Below are the code and all the weights of a small trained network. Each question names an input and a class and asks about switching units off, where a switched-off unit gives its printed mean instead of its output.

import numpy as np


def w(rows, s, z=0):
    codes = np.array(rows[::2]) - 128.0
    scale = np.full(codes.shape[1], s)
    scale[-1] = z or s
    return codes * scale


def f(y):
    return y / 2 * (1 + np.tanh(0.7978845608 * (y + 0.044715 * y**3)))


def log_softmax(a):
    a = a - a.max(-1, keepdims=True)
    return a - np.log(np.exp(a).sum(-1, keepdims=True))


def net(x, mask):
    res = np.array(x, float).reshape(1, 6) / 4 @ E
    y = f(res @ A[0][:, :-1].T + A[0][:, -1])
    res = res + np.where(mask, y, B[0][:, -1]) @ B[0][:, :-1]
    return log_softmax(res[-1] @ U[:, :-1].T + U[:, -1])


A, B = {}, {}
E = w([
[154,186,120,34],'x0',
[52,82,201,187],'x1',
[54,172,108,110],'x2',
[185,203,174,199],'x3',
[46,249,81,135],'x4',
[89,132,197,1],'x5',
],0.0065)
A[0] = w([
[244,95,131,52,236],'neuron 1',
[178,93,120,69,208],'neuron 2',
[57,54,170,162,161],'neuron 3',
[93,152,15,132,201],'neuron 4',
[72,70,222,142,180],'neuron 5',
[80,172,170,86,151],'neuron 6',
[82,143,16,125,189],'neuron 7',
[133,162,123,151,112],'neuron 8',
[45,170,173,72,169],'neuron 9',
[82,104,219,182,208],'neuron 10',
[72,153,2,123,199],'neuron 11',
[78,154,35,141,177],'neuron 12',
[164,155,100,174,201],'neuron 13',
[109,112,199,53,251],'neuron 14',
[223,111,94,157,194],'neuron 15',
[85,163,188,93,168],'neuron 16',
[208,134,87,218,232],'neuron 17',
[133,160,62,104,199],'neuron 18',
[172,131,79,178,178],'neuron 19',
],0.0088,0.0032)
B[0] = w([
[192,53,143,44,241],'neuron 1',
[176,58,177,33,190],'neuron 2',
[146,88,130,182,200],'neuron 3',
[52,124,20,91,234],'neuron 4',
[144,81,163,192,201],'neuron 5',
[58,176,185,139,181],'neuron 6',
[33,146,28,101,227],'neuron 7',
[141,124,111,129,142],'neuron 8',
[39,203,187,145,213],'neuron 9',
[149,63,122,254,199],'neuron 10',
[26,127,57,94,251],'neuron 11',
[36,160,23,145,221],'neuron 12',
[169,228,64,137,194],'neuron 13',
[108,95,224,108,217],'neuron 14',
[199,184,144,83,211],'neuron 15',
[68,149,183,137,177],'neuron 16',
[230,210,64,110,255],'neuron 17',
[81,144,74,54,199],'neuron 18',
[182,210,91,95,196],'neuron 19',
],0.0059,0.0061)
U = w([
[85,145,24,98,149],'0',
[190,71,154,16,173],'1',
[106,135,138,164,5],'2',
[238,206,102,138,161],'3',
[98,182,217,95,145],'4',
[167,58,146,254,144],'5',
],0.0099,0.0016)

Each question gives the input, the list of numbers given to net, and the class t.
The units are the neurons (one row each of A and B). Each row of codes is followed by its name. A weight is (code - 128) times the scale printed after its matrix; where a second scale follows, it is the last column's (A, B and U).
mask holds one flag per neuron, in row order. A switched-off neuron (its flag False) gives its mean, the last column of its row in B, instead of its output. The means were averaged over made-up inputs and are rounded, as every weight is.
A unit's drop is (log p(t) with every unit on - log p(t) with that unit switched off) / (log p(t) with every unit on - log p(t) with every unit switched off).
The circuit of an input: a set's keep is (log p(t) with only the set's units on - log p(t) with every unit switched off) / (log p(t) with every unit on - log p(t) with every unit switched off). Starting from the 12 units with the biggest drops (on a tie, the unit counted first), units are removed one at a time, each time the one whose removal leaves the highest keep (on an exact tie, the one counted first), for as long as the keep stays at least 0.8.
circuit, biggest first: the units of the circuit, biggest drop first
most important unit: the unit with the biggest drop
k most important neurons: the k neurons with the biggest drops, biggest first
drop of u: that unit's drop, to one decimal
input [3,-5,1,8,8,6], class 4: circuit, biggest first : neuron 9; neuron 6
input [-2,-8,4,-5,-6,-4], class 1: 2 most important neurons : neuron 1; neuron 2
input [-2,-4,4,-6,-3,1], class 1: most important unit : neuron 2
input [-6,8,-7,-5,8,6], class 5: circuit, biggest first : neuron 10; neuron 5
input [1,5,-3,5,-7,7], class 5: circuit, biggest first : neuron 10; neuron 5
input [3,0,-6,2,-2,0], class 1: circuit, biggest first : neuron 1; neuron 12
input [-8,0,-8,-1,-3,-4], class 3: 3 most important neurons : neuron 17; neuron 15; neuron 19
input [3,5,-7,-2,-2,-6], class 3: 2 most important neurons : neuron 17; neuron 15
input [2,5,6,7,0,-6], class 3: 2 most important neurons : neuron 17; neuron 13
input [1,-8,1,7,-6,1], class 1: 2 most important neurons : neuron 1; neuron 2
input [-4,4,-2,8,6,0], class 5: 2 most important neurons : neuron 10; neuron 15
input [-5,-4,1,-8,3,8], class 4: 2 most important neurons : neuron 14; neuron 9
input [-5,5,-1,-3,5,0], class 5: drop of neuron 3 : 0.1
input [3,5,3,6,-1,-6], class 3: drop of neuron 17 : 0.2
input [4,1,-4,-3,-3,-4], class 1: drop of neuron 2 : 0.1
input [2,-6,-8,-6,0,-3], class 1: most important unit : neuron 1
